Here is a tiny trained network, its code and every weight. The questions are about switching its units off for an input and a target symbol, where a switched-off unit gives its printed mean instead of its output.

import numpy as np


def w(rows, s, z=0):
    codes = np.array(rows[::2]) - 128.0
    scale = np.full(codes.shape[1], s)
    scale[-1] = z or s
    return codes * scale


def norm(h):
    return h / np.sqrt((h * h).mean(-1, keepdims=True) + 1e-5)


def f(y):
    return np.maximum(y, 0)


def softmax(a):
    e = np.exp(a - a.max(-1, keepdims=True))
    return e / e.sum(-1, keepdims=True)


def log_softmax(a):
    a = a - a.max(-1, keepdims=True)
    return a - np.log(np.exp(a).sum(-1, keepdims=True))


def net(x, mask):
    ids = ['γδεηλξπστφω'.index(c) for c in x.split()]
    T = len(ids)
    res = E[ids] + P[:T]
    r = norm(res)
    for j in range(3):
        rows = slice(3 * j, 3 * j + 3)
        q, k, v = (r @ M[0][rows].T for M in (Q, K, V))
        z = softmax(np.where(np.tri(T) > 0, q @ k.T / 3**0.5, -1e9)) @ v
        o = O[0][rows]
        res = res + np.where(mask[j], z, o[:, -1]) @ o[:, :-1]
    y = f(norm(res) @ A[0][:, :-1].T + A[0][:, -1])
    res = res + np.where(mask[3:19], y, B[0][:, -1]) @ B[0][:, :-1]
    return log_softmax(norm(res)[-1] @ U[:, :-1].T + U[:, -1])


Q, K, V, O, A, B = {}, {}, {}, {}, {}, {}
E = w([
[28,132,109,124],'γ',
[73,155,254,127],'δ',
[38,114,164,1],'ε',
[29,168,221,92],'η',
[145,48,84,78],'λ',
[79,43,138,174],'ξ',
[21,157,173,102],'π',
[80,79,79,51],'σ',
[97,100,161,36],'τ',
[34,116,99,58],'φ',
[191,57,139,123],'ω',
],0.0081)
P = w([
[124,125,113,147],'0',
[91,73,120,173],'1',
[210,253,70,130],'2',
[97,65,152,120],'3',
[177,210,113,54],'4',
[123,83,167,51],'5',
[96,174,80,32],'6',
],0.013)
Q[0] = w([
[68,112,116,108],'H0',
[100,132,125,115],'H0',
[99,93,117,161],'H0',
[184,102,148,231],'H1',
[53,2,201,139],'H1',
[124,65,151,23],'H1',
[132,166,107,93],'H2',
[102,158,144,105],'H2',
[133,156,113,140],'H2',
],0.014)
K[0] = w([
[119,203,157,86],'H0',
[76,182,66,69],'H0',
[193,172,12,127],'H0',
[103,189,66,234],'H1',
[190,233,88,75],'H1',
[147,163,184,44],'H1',
[160,207,120,146],'H2',
[182,170,113,111],'H2',
[179,108,197,123],'H2',
],0.011)
V[0] = w([
[163,20,144,115],'H0',
[129,96,148,48],'H0',
[160,104,161,42],'H0',
[210,17,4,83],'H1',
[249,108,236,140],'H1',
[73,141,57,109],'H1',
[160,162,115,157],'H2',
[160,144,107,68],'H2',
[134,214,77,143],'H2',
],0.013)
O[0] = w([
[127,167,84,150,146],'H0',
[110,141,119,95,228],'H0',
[116,152,74,81,190],'H0',
[246,113,211,55,181],'H1',
[155,213,141,163,1],'H1',
[124,38,69,60,203],'H1',
[107,71,161,159,97],'H2',
[99,99,143,123,189],'H2',
[88,83,173,124,164],'H2',
],0.012,0.006)
A[0] = w([
[73,124,168,86,193],'N0',
[121,138,240,121,158],'N1',
[110,143,59,83,161],'N2',
[140,138,112,39,194],'N3',
[98,86,142,179,117],'N4',
[101,163,47,148,148],'N5',
[141,111,100,179,101],'N6',
[87,253,132,195,226],'N7',
[161,76,119,197,178],'N8',
[205,182,186,149,254],'N9',
[199,131,189,96,131],'N10',
[65,99,57,196,221],'N11',
[156,136,104,231,137],'N12',
[90,122,78,89,143],'N13',
[64,172,161,98,178],'N14',
[74,149,94,128,112],'N15',
],0.013,0.0041)
B[0] = w([
[193,136,108,212,210],'N0',
[143,96,139,199,164],'N1',
[126,144,184,254,200],'N2',
[178,131,105,169,247],'N3',
[157,154,213,177,143],'N4',
[156,147,175,168,163],'N5',
[143,97,133,75,134],'N6',
[170,223,98,88,155],'N7',
[24,172,232,25,137],'N8',
[70,182,164,159,161],'N9',
[120,200,130,139,180],'N10',
[99,167,202,75,189],'N11',
[64,133,67,44,138],'N12',
[132,93,153,185,205],'N13',
[155,126,92,147,176],'N14',
[132,144,93,154,161],'N15',
],0.0089,0.012)
U = w([
[88,66,188,97,179],'γ',
[72,255,119,149,41],'δ',
[93,69,46,183,11],'ε',
[34,171,128,164,48],'η',
[230,173,186,15,78],'λ',
[92,152,162,43,252],'ξ',
[44,106,177,158,178],'π',
[194,69,131,15,63],'σ',
[217,135,78,200,181],'τ',
[110,37,111,64,98],'φ',
[182,247,165,111,153],'ω',
],0.013,0.0034)

Each question gives the input, a string of symbols that net reads in full, and the target symbol t.
The units are the heads (3 rows each of Q, K, V and O) and the neurons (one row each of A and B). Each row of codes is followed by its name. A weight is (code - 128) times the scale printed after its matrix; where a second scale follows, it is the last column's (O, A, B and U).
mask holds one flag per unit, heads first, then neurons. A switched-off unit (its flag False) gives its mean, the last column of its rows in O or B, instead of its output. The means were averaged over made-up inputs and are rounded, as every weight is.
A unit's drop is (log p(t) with every unit on - log p(t) with that unit switched off) / (log p(t) with every unit on - log p(t) with every unit switched off).
most important unit: the unit with the biggest drop
heads that matter: for each layer, one digit per head in row order, 1 if its drop is at least 0.15 and else 0, layers parted by /
drop of u: that unit's drop, to one decimal
input σ λ δ γ, target δ: heads that matter => 010
input τ δ ε, target δ: most important unit => H1
input τ λ ξ λ ε δ, target τ: heads that matter => 000
input λ σ ω τ η, target τ: heads that matter => 001
input λ ω τ λ, target τ: heads that matter => 011
input τ λ π ε π, target ε: heads that matter => 001
input ε λ λ, target λ: heads that matter => 010
input ε π γ, target π: heads that matter => 010
input φ τ λ ε σ π γ, target π: heads that matter => 011
input ω ω δ γ σ π ε, target π: heads that matter => 011
input τ φ λ, target φ: heads that matter => 010
input γ τ τ φ, target τ: heads that matter => 011
input δ γ λ ω λ σ τ, target σ: heads that matter => 011
input η λ σ δ, target σ: heads that matter => 010
input η η τ ξ τ, target τ: most important unit => N0
input φ τ π δ λ ε, target λ: drop of H1 => 2.5
input λ ω τ γ, target τ: drop of H2 => 0.5
input τ π λ τ φ ε, target φ: drop of H0 => 0.1
